Below is a small trained network, with its code and all its weights. Each question gives an input and a class and asks what happens when units are switched off, that is, made to give their printed mean instead of their output.

import numpy as np


def w(rows, s, z=0):
    codes = np.array(rows[::2]) - 128.0
    scale = np.full(codes.shape[1], s)
    scale[-1] = z or s
    return codes * scale


def norm(h):
    return h / np.sqrt((h * h).mean(-1, keepdims=True) + 1e-5)


def f(y):
    return y / 2 * (1 + np.tanh(0.7978845608 * (y + 0.044715 * y**3)))


def log_softmax(a):
    a = a - a.max(-1, keepdims=True)
    return a - np.log(np.exp(a).sum(-1, keepdims=True))


def net(x, mask):
    res = np.array(x, float).reshape(1, 4) / 4 @ E
    u = 0
    for l in range(2):
        y = f(norm(res) @ A[l][:, :-1].T + A[l][:, -1])
        res = res + np.where(mask[u : u + 7], y, B[l][:, -1]) @ B[l][:, :-1]
        u += 7
    return log_softmax(norm(res)[-1] @ U[:, :-1].T + U[:, -1])


A, B = {}, {}
E = w([
[171,115,171,3,216],'x0',
[121,223,105,145,114],'x1',
[90,100,183,191,127],'x2',
[27,129,201,123,19],'x3',
],0.0055)
A[0] = w([
[121,106,245,1,47,3],'0.n0',
[175,67,37,141,209,4],'0.n1',
[181,229,185,75,159,50],'0.n2',
[48,150,214,156,12,103],'0.n3',
[202,225,90,194,49,125],'0.n4',
[177,74,253,200,169,53],'0.n5',
[114,49,164,176,173,38],'0.n6',
],0.0064,0.0049)
B[0] = w([
[31,109,79,88,194,179],'0.n0',
[99,97,126,105,20,153],'0.n1',
[174,127,149,100,152,150],'0.n2',
[99,150,148,141,2,253],'0.n3',
[75,137,61,180,230,187],'0.n4',
[124,58,177,140,159,138],'0.n5',
[221,93,189,167,190,123],'0.n6',
],0.0065,0.0048)
A[1] = w([
[115,91,220,43,70,125],'1.n0',
[101,220,182,218,9,43],'1.n1',
[33,146,204,24,103,26],'1.n2',
[175,178,141,3,210,63],'1.n3',
[12,110,134,152,61,182],'1.n4',
[166,35,241,170,176,4],'1.n5',
[177,157,157,32,206,25],'1.n6',
],0.0066,0.0039)
B[1] = w([
[135,179,70,139,204,186],'1.n0',
[75,58,109,183,23,216],'1.n1',
[112,123,74,70,214,180],'1.n2',
[163,161,210,142,51,206],'1.n3',
[137,138,172,94,115,253],'1.n4',
[103,125,209,212,148,144],'1.n5',
[169,236,121,195,2,175],'1.n6',
],0.0085,0.0054)
U = w([
[31,107,140,177,10,188],'0',
[231,211,177,97,77,218],'1',
[154,49,233,214,207,68],'2',
[206,28,55,91,121,3],'3',
[62,134,155,2,192,138],'4',
[119,163,1,215,208,79],'5',
],0.015,0.0032)

Each question gives the input, the list of numbers given to net, and the class t.
The units are the neurons (one row each of A and B). Each row of codes is followed by its name. A weight is (code - 128) times the scale printed after its matrix; where a second scale follows, it is the last column's (A, B and U).
mask holds one flag per neuron, layer by layer. A switched-off neuron (its flag False) gives its mean, the last column of its row in B, instead of its output. The means were averaged over made-up inputs and are rounded, as every weight is.
A unit's drop is (log p(t) with every unit on - log p(t) with that unit switched off) / (log p(t) with every unit on - log p(t) with every unit switched off).
The circuit of an input: a set's keep is (log p(t) with only the set's units on - log p(t) with every unit switched off) / (log p(t) with every unit on - log p(t) with every unit switched off). Starting from the 12 units with the biggest drops (on a tie, the unit counted first), units are removed one at a time, each time the one whose removal leaves the highest keep (on an exact tie, the one counted first), for as long as the keep stays at least 0.8.
units of the circuit, in order: the units of the circuit, biggest drop first
most important unit: the unit with the biggest drop
top k neurons: the k neurons with the biggest drops, biggest first
drop when u is switched off: that unit's drop, to one decimal
input [-5,-4,0,-4], class 5: top 2 neurons	(0.n3, 1.n1)
input [-5,-6,-4,-4], class 3: units of the circuit, in order	(0.n3, 0.n1, 1.n6)
input [5,-3,-3,2], class 1: top 3 neurons	(1.n6, 1.n3, 0.n3)
input [-8,8,-7,-1], class 5: most important unit	0.n4
input [-2,-2,-7,1], class 5: units of the circuit, in order	(0.n3, 0.n4)
input [-7,-8,-4,-1], class 3: units of the circuit, in order	(0.n3, 1.n1, 1.n6)
input [0,-2,-2,-1], class 3: top 2 neurons	(0.n1, 0.n0)
input [-6,-8,1,-1], class 2: units of the circuit, in order	(0.n6, 0.n3, 1.n1)
input [-1,-1,-1,-3], class 3: top 2 neurons	(0.n3, 0.n1)
input [3,-6,1,-5], class 2: top 3 neurons	(1.n5, 0.n5, 1.n4)
input [5,-8,4,4], class 4: top 3 neurons	(0.n0, 1.n2, 1.n1)
input [4,-3,-7,2], class 1: top 2 neurons	(1.n6, 1.n3)
input [-2,3,-8,3], class 5: top 2 neurons	(0.n4, 1.n3)
input [5,-7,-1,-2], class 1: units of the circuit, in order	(1.n6)
input [2,0,-2,7], class 4: top 2 neurons	(0.n0, 1.n2)
input [1,-4,-2,-3], class 1: top 2 neurons	(0.n3, 1.n1)
input [-7,-8,2,-3], class 2: drop when 0.n3 is switched off	0.2
input [-3,-4,7,-2], class 2: drop when 1.n2 is switched off	0.0
input [3,-1,6,3], class 4: drop when 1.n2 is switched off	0.1
input [7,7,2,5], class 4: units of the circuit, in order	(1.n2)
input [1,3,5,-1], class 2: drop when 0.n5 is switched off	0.3
